In the rows, 128 means zero.
Each row is followed by its group and then its class within the group.
[131 133 114 141  99 118 130 124 135 142 114 136  73 150 122 150 151 126
 107 145 144 120 142 183 127 114 111 139 127 155 127 130 134 140 119 115
 128  96 127  81 118] : bulud > P
[138 145 117 141 117 130 126 109 129 139 133 143  66 148 134 150 146 114
  89 149 141 112 134 176 156 150 133 138 121 143 127 136 127 138  88 117
 125  69 115  91 128] : bulud > C
[142 109 103 134 155 139 131 123 136 177  87 111  68 157 121 129 116 122
 169 140 133 133 128 224 115 129 100 128 140 133 138 127 123 153 113 113
 137  75 135  29 129] : mut > Y
[154 157 133 120 113 128 127 144 124 145  98 131  92 116 130 117 125 134
 183 135 121 125 137 133 105 124 104 124 104 129 136 132 113 129 143 142
 126 138 144 119 122] : dezad > G
[127 130 139 124 134 124 123 105 129 124  88 130 103 127 125 148 133 124
 131 116 119 123 127 162 140 136 130 124 140 118 115 148 121  98 143 106
 133 108 126 159 139] : Lum > T
[127 101 123 126 153 136 136 127 120 141 114 106 121 133 133 120 115 127
 148 150 131 134 128 189 123 137 102 128 124 124 122 136 116 138 113 109
 131  99 114  51 139] : mut > R
[165 146 124 110 101 133 124 149 125 145 103 125  75 110 141 108 113 135
 158 131 119 122 139 167  82 129  83 117 133 151 122 133 124 149 129 137
 130 128 164  81 114] : dezad > G
[124  96 120 102 149 134 134 126 121 190 118 105  90 106 137 116 105 121
 187 133 131 137 116 146 137 126 106 130 146 105 130 139 113 148 131 121
 131 114 136  75 138] : mut > R
[138  87 121 134 167 147 142 134 101 131 122 123 114 121 138 131 114 123
 181 145 133 163 109 175 134 119 104 124 135 133 127 132 120 141 118 121
 136 120 128  73 139] : mut > R
[146 103  97 142 167 113 125 110 129 151 106 122  69 143 131 133 112 135
 168 138 125 131 111 184 127 117 113 120 131 123 142 124 128 139 126 121
 125  78 143  83 126] : mut > Y
[149 135 129 130 174 125 126 120 122 119  78 136  83 141 138 144 133 124
 155 126 132 125 119 179 147 155 124 132 142 127 121 154 105 107 138 102
 130  93 137 143 143] : Lum > F
[145 129 123 131 138 124 119 125 129 113  68 137  98 136 130 132 131 127
 137 120 115 120 129 155 140 132 131 123 141 113 120 146 113 107 148 102
 130 104 148 138 130] : Lum > T
[152  96 112 113 134 118 131 119 133 172  78 103  53 116 128 114 102 117
 186 136 133 132 113 222 116 141  78 113 147 109 133 120 120 157 115 110
 132  87 137   4 142] : mut > K
[123 137 128 116  94 127 141 122 135 133  51 103  98 131 117 145 116 134
 165 124 123 124 136 207 108 134  87 118 149 117 124 131 126 130 159  94
 121  87 154  67 114] : Lum > T
[146 135 126 132 129 125 126 123 134 120  84 135  97 130 132 131 152 111
 146 122 136 121 135 152 117 139 156 119 143 115 105 150 119 108 141 103
 113 107 137 137 126] : Lum > T
[138 162 143 119 152 133 123 142 125 137  82 119 121 112 136 120 115 123
 161 129 133 125 130 148 122 103  79 118 123 142 139 138 121 131 138 137
 127 123 139 125 119] : dezad > S
[132 100 141 122 154 133 130 131 139 149 105 110 106 109 125 131 119 130
 136 128 130 126 119 201 122 118  93 120 132 122 139 137 129 142 134 121
 134 101 145  58 134] : mut > R
[116 146 117 133 116 121 130 126 137 111 156 146 124 139 108 158 146 132
  64 125 132 126 140 147 134 151 137 130 125 141 124 129 127 128 104 139
 123 126 131 124 125] : bulud > C
[150 133 127 115 142 140 122 152 137 168 123 124  93 103 137 113 112 134
 166 141 116 121 127 138  98 131  88 111 138 129 120 136 109 139 138 160
 124 166 149 109 136] : dezad > G

Each row is followed by its group and then its class within the group.
[103 126 142 171 108 103  83 137 130 147  85 123 130  80 126 119  73 113
 106 124 165 102 147  98 131 127 139 112 126 125 115 126 128 101 126  94
 141 106 161 146 136] : tav > (96)
[125 130 149 130 133  92  66 158 150 139 128 136 140  84 132 138  93 119
 148 129 148 135 154  83 151 151 143 115 122  95 136 163 115 123 142  93
 154 120 139 137 126] : buk > (80)
[107 136 138 100  88 118  60 173 115 157 103 132 104 115 126 109  84 123
 111  85 163 110 145 117 125 149 162 113 124 125 120 137 110 101 145 117
 130 101 130 136 120] : tav > (84)
[153 133 131 122 116 153 108 155 122 136  89 143  93 105 124 144 116 138
 116 118 141 108 121 121 103 147 113 117 141  95 136 145 140 119 111 114
 162  96 123 137 107] : buk > (95)
[ 88 147 149  99  91 129  56 163 120 139 126 132 134  98 135 116 121 100
 133 117 166 136 158 102 150 147 154 109 134 121 117 131  95 109 151 114
 124 111 142 130 154] : tav > (84)
[135 117 126 107 140 114 103 162 117 132 133 140 122 117 122 136  99 122
 134 113  94 122  94 110 125 165 136 137 143  86 128 153 125 159 135 117
 138 120 120 118  90] : buk > (97)
[119 125 130 134 102 148  79 153 130 140 102 123 103 104 107 124  90 120
  91 124 133  94 165 125 121 148 189 116 137 164 130 119 132  82 117 104
 123  92 131 144 103] : tav > (93)
[131 139 139 123 107 119  89 149 134 134  99 133 146 121 133 124 101 111
 135 117 129 106 136 117 131 136 127 109 131 115 124 130 110 113 125 117
 143 109 132 134 131] : tav > (84)
[116 132 132 104  98 141  72 163 114 135  98 133 112 118 138 117 100  62
 115 115 153  94 134 133 150 115 154 129 123 134 113 150 119  82 139 110
 130 112 116 146 135] : tav > (84)
[129 131 127 147 106 120  91 162 137 139 130 143 132 102 135 116 122 121
 128 115 145 128 150 100 136 143 146 113 122 133 128 130 113 119 147  95
 150 105 129 142 148] : tav > (84)
[105 128 145 121 152  77  77 148 153 157 135 138 139 110 137 154  81 137
 144 121 161 147 142  85 149 146 116 118 161  95 129 143 102 148 169  95
 157 140 147 131 125] : buk > (80)
[ 92 133 129 126 157 165  83 157 122 133 135 116 118 107 119 139  60 130
 127 109 120  96 104 105 140 157 156  95 154  76 138 197 118 148 171 109
 172  89 139 140 124] : buk > (95)
[124 131 151 123 137 116 100 157 144 132 120 121 118 109 132 158  86 132
 126  27 150 126 140  81 160 139 107 122 129  75 133 173 136 120 145 107
 158 112 140 135 115] : buk > (97)
[ 94 155 133 130  94 127  66 154 116 144  88 134 116 111 100 119  84 117
 126 112 148  91 181 117 142 142 180  98 133 113 125 154  89 112 122 124
 135 102 134 140 142] : tav > (93)
[ 95 148 122 116 121 145  79 158 125 124 128 126 117  88 126 124 115 146
 110 110 149  94 137 126 123 143 149 113 146 126 117 129 146 105 142 105
 135  96 116 140 147] : tav > (96)
[107 117 124 117 109 158  85 139 109 136 123 138 102 109  99 117 102 124
  82 106 138 123 172 128 117 144 186 125 148 146 132 131 130 120 119 115
 147 100 114 131 135] : tav > (93)
[116 111 135 119 132 139 119 135 131 141 123 134 116 121 100 120  89 140
 104 107 140 117 143 109 113 151 133 104 137 109 146 155 131 140 119 107
 147  94 132 128 127] : buk > (80)
[121 137 147 126 140 149  78 161 130 141 102 120 106 108 122 135  59 114
 137 107 143  90 116  99 129 150 133 109 138  70 129 186 116 120 136 106
 172  98 138 132 105] : buk > (95)
[120 130 131  90 106 136  71 159 122 142 112 141  95 108 126 122 124  92
 115  96 146 118 146 117 125 144 164 105 136 139 117 154 112 101 155 117
 125 111 123 137 132] : tav > (84)
[106 141 137 134  98 124  90 133 122 140  94 124 125 109 132 123  96 123
 109 123 175 116 140 116 125 119 141 101 132 137 129 104 118 101 144 108
 145  99 124 130 168] : tav > (96)
[ 93 125 132 140 101 132  78 148 137 124 101 148 127  90 120 124  95 112
 122 108 154 124 154 113 127 135 153 123 138 136 133 139  96 115 125 202
 128 111 128 130 139] : tav > (93)
[112 139 124 118 123 140  66 162 110 131 109 127 117  98 105 120 105 122
 105 117 133 104 145 110 117 150 150  99 143 118 120 142 128 113 125 104
 150  79 125 148 146] : tav > (96)
[ 99 121 120 101  98 134  82 183 122 141 114 134 116 110 102 112  81  82
 101 111 132 109 160 119 123 144 172 114 121 136 117 144 109 112 122 127
 120 106 127 144 140] : tav > (93)
[114 116 140 131  99 109  86 145 121 147  97 140 121  97 100 120  21 114
  90 123 146 119 155  94 110 134 159 124 146 149 127 130 114 109 108 105
 116 111 146 134 131] : tav > (93)
[122 132 138 126 120  94  84 139 133 158 104 133 124 107 119 138  87 129
 124 111 139 129 129  97 120 140 142 126 141  97 130 155 122 134 113 113
 151 115 164 109 112] : buk > (80)
[125 153 136 133 130 120  98 144 133 130 117 134 112 132 130 149  87 127
 137 120 147 121 142  97 132 152 130 122 143 103 141 150 128 127 147 110
 168 112 137 126 109] : buk > (95)
[111 127 129 140 131 105  73 148 122 136 151 128 146 107 113 119  95 139
 148 125 149 139 187 110 146 150 164 109 166 155 144 133  91 135 150 117
 136 128 150 133 148] : tav > (93)
[114 125 137 132 132 117  89 152 127 130 120 131 116 118 124 114  55 134
 129 125 136 107 134  99 132 135 128 113 130  77 135 171 125 142 145 110
 147 111 116 147  71] : buk > (97)
[120 143 143 125 139 109  84 153 156 127 124 125 131 107 121 142  92 123
 142 114 141 128 145  89 144 152 128 110 135  77 134 158 117 118 141  82
 141 131 162 141 116] : buk > (97)
[ 95 150 149 125 136 105  45 166 127 146  96 130 102  84 153 115  65 107
 131 111 153 110 116  82 139 128 109 114 148  41 121 164 116 124 135  91
 134 128 119 124 115] : buk > (97)
[105 158 144 135  89 131  54 157 125 132  85 124 124  74 129 103  82 102
 119 118 155 117 170 100 144 136 131 100 136 116 121 127 112  80 140  98
 130 120 142 125 169] : tav > (96)
[121 136 133 120 137 144 126 153 127 128 112 127 108 111 131 147 107 131
 136 119 138 133 112 120 114 149 137 111 157  79 121 161 134 133 127 118
 161 109 129 131 112] : buk > (95)
[100 147 137 140 122 103  62 111 141 151 110 124 145  89 123 123 103 128
 138 136 148 104 163 111 141 140 133 105 157 141 133 135 102 126 154 111
 146 118 147 131 145] : tav > (96)
[112 148 139 127 135  84  32 167 146 153 110 119 132 101 133 138  58 118
 160 114 153 124 172  79 167 173 123  94 141  74 122 179  93 129 174  79
 165 132 154 129 126] : buk > (80)
[116 123 133 104 113 145 100 137 131 133 113 147 123  91 115 123  93 111
 147 118 140 110 119 123 120 152 137 131 110 113 117 140 122  97 128 121
 124 102 136 137 122] : tav > (84)
[105 134 143 124 114 110  64 176 126 143  94 127 114  72 114 131  40 113
 130 116 139  98 123  98 142 156 155 117 123  68 129 194 111 114 153  97
 142 108 145 126 113] : buk > (97)
[ 96 130 125 123 147 128  67 155 140 145 112 123 111 103 117 150  69 115
 132 118 157  96 160  93 138 159 165  99 161  96 141 173 100 125 138 106
 170  90 173 119 124] : buk > (95)
[137 134 141 126 120 122 103 146 149 130 119 133 120 120 146 144 110 128
 143 120 148 104 151 111 126 142 120 117 147  82 135 143 135  96 137 107
 167 129 136 120 123] : buk > (95)
[117 131 138 135 147 133 103 140 138 124 103 127 115 125 114 130  60 139
 132 128 139 115 125 113 123 131 133 121 146  96 126 143 128 126 128 121
 154 105 139 147  96] : buk > (95)
[125 137 142 120 137 118  86 171 145 132 115 148 105 101 126 146  88 126
 137 129 147 116 137  95 129 148 125 111 132  63 125 170 139 110 139 100
 148 121 141 147 101] : buk > (80)
[106 140 147 114  95 103  63 170 117 149  88 150 109  96 112 100  83  97
 107 116 161 102 135 105 118 134 132 107 146 114 118 145 111  91 111 126
 123  90 115 131  86] : tav > (84)

Each row is followed by its group and then its class within the group.
[144 115 118 109 128 156 115 122 137 149 123 131 154 130  77 107 129 130
 141 139 104  88 114 123 152 116 148 149 146 148 138 113  87 171 196 131
 154 134  67 114 109] : Fuvub > J
[134 141 129 119 132 132 120 121 135 143 125 121 134 120  97 118 128 122
 143 125 111 109 108 118 113 144 140 131 136 120 126 116 120 125 175  95
 133 120 107 134 130] : Fuvub > H
[128 143 158 114 133 118 127 123 148 143 117 126 135 111 130 129 136 131
 115 136 126 120 120 122 105 133 156 130 149 119 127 119 120 109 165 107
 112 109 128 122 135] : Fuvub > H
[125 142 140 125 132 124 125 115 148 153 115 122 139 117 117 126 131 131
 125 128 121 104 101 122  93 137 153 132 142 135 135 110 120 115 156 103
 135 114 123 132 128] : Fuvub > H
[127 148 141 116 143 168 104 145 116 115 159 133 124 116 134 126 107 133
 134 135 118 173 125 114 132 138 117 123 107 129 126 109 134 132 135 135
 134 128 103 131 148] : pudo > Q
[131 128 128 126 136 126  99 128 171 138 128 131 128 125 121 123 120 130
 135 132 119 130  95 125 129 142 115 142 131 131 138 120 118 123 166 121
 129 123 107 121 123] : Fuvub > J
[116 132 140 112 129 149 103 130 121 135 133 132 137 118 120 116 131 134
 137 139 115 124 121 119 108 143 148 130 128 138 132 113 113 138 151 102
 136 119 123 130 140] : Fuvub > H
[132 146 152 113 153 159 120 146 100 104 134 132 134 119 116 131 121 125
 117 137 118 154 131 115 136 134 136 122 109 129 134 113 131 136 133 136
 144 112  86 141 154] : pudo > Q
[128 122 119  73 138 143 103 136 155 145 116 128 138 134 108 123 128 125
 130 139 111 112  95 125 136 130 157 136 129 142 138 116 109 131 164 117
 137 112 100 126 123] : Fuvub > J
[121 125 137 123 143 125 100 128 166 143 113 116 133 116 140 132 128 133
 135 129 118 124 108 127 105 138 151 126 143 140 132 103 122 115 156 116
 133 111 128 132 127] : Fuvub > H
[123 134 132 113 125 147 127 132  93 112 137 147 137 143 123 116 131 122
 134 134 112 133 129 121 137 138 141 145 128 128 130 127 112 154 121 126
 133 128 115 127 142] : pudo > W
[137 118 128 119 141 115 104 132 186 137 122 127 125 120 104 111 146 133
 130 131 109 124 102 115 128 120 123 143 128 139 131 114 110 131 176 118
 140 118  90 121 118] : Fuvub > J
[125 148 138 119 132 125 129 123 151 129 140 128 121 120 135 114 124 124
 131 124 122 145 101 117  90 145 123 130 132 124 116 113 132 112 181 132
 129 119 127 126 133] : Fuvub > N
[117 129 136 118 116 136 110 141 129 114 146 133 118 132 121 107 118 128
 143 132 126 166 109 107 118 135 125 146 112 126 129 129 115 145 164 121
 125 132 109 120 135] : pudo > W
[115 138 146 106 127 166 109 136 103 124 137 140 121 145 131 104 114 120
 142 147 129 159 131 106 133 121 138 142 127 136 130 132 111 148 150 145
 142 134 122 122 137] : pudo > W
[118 138 141 127 145 147  92 152 132 117 127 132 118 130 115 119 120 120
 125 135 120 150 102 121 114 152 145 138 122 137 139 115 117 126 140 131
 134 117 117 134 157] : pudo > X
[116 127 137 103 138 146  92 133 141 144 119 130 114 133 127 119 121 122
 127 144 118 127 111 123 115 146 168 145 143 138 123 124 114 131 165 115
 139 116 131 127 132] : Fuvub > H
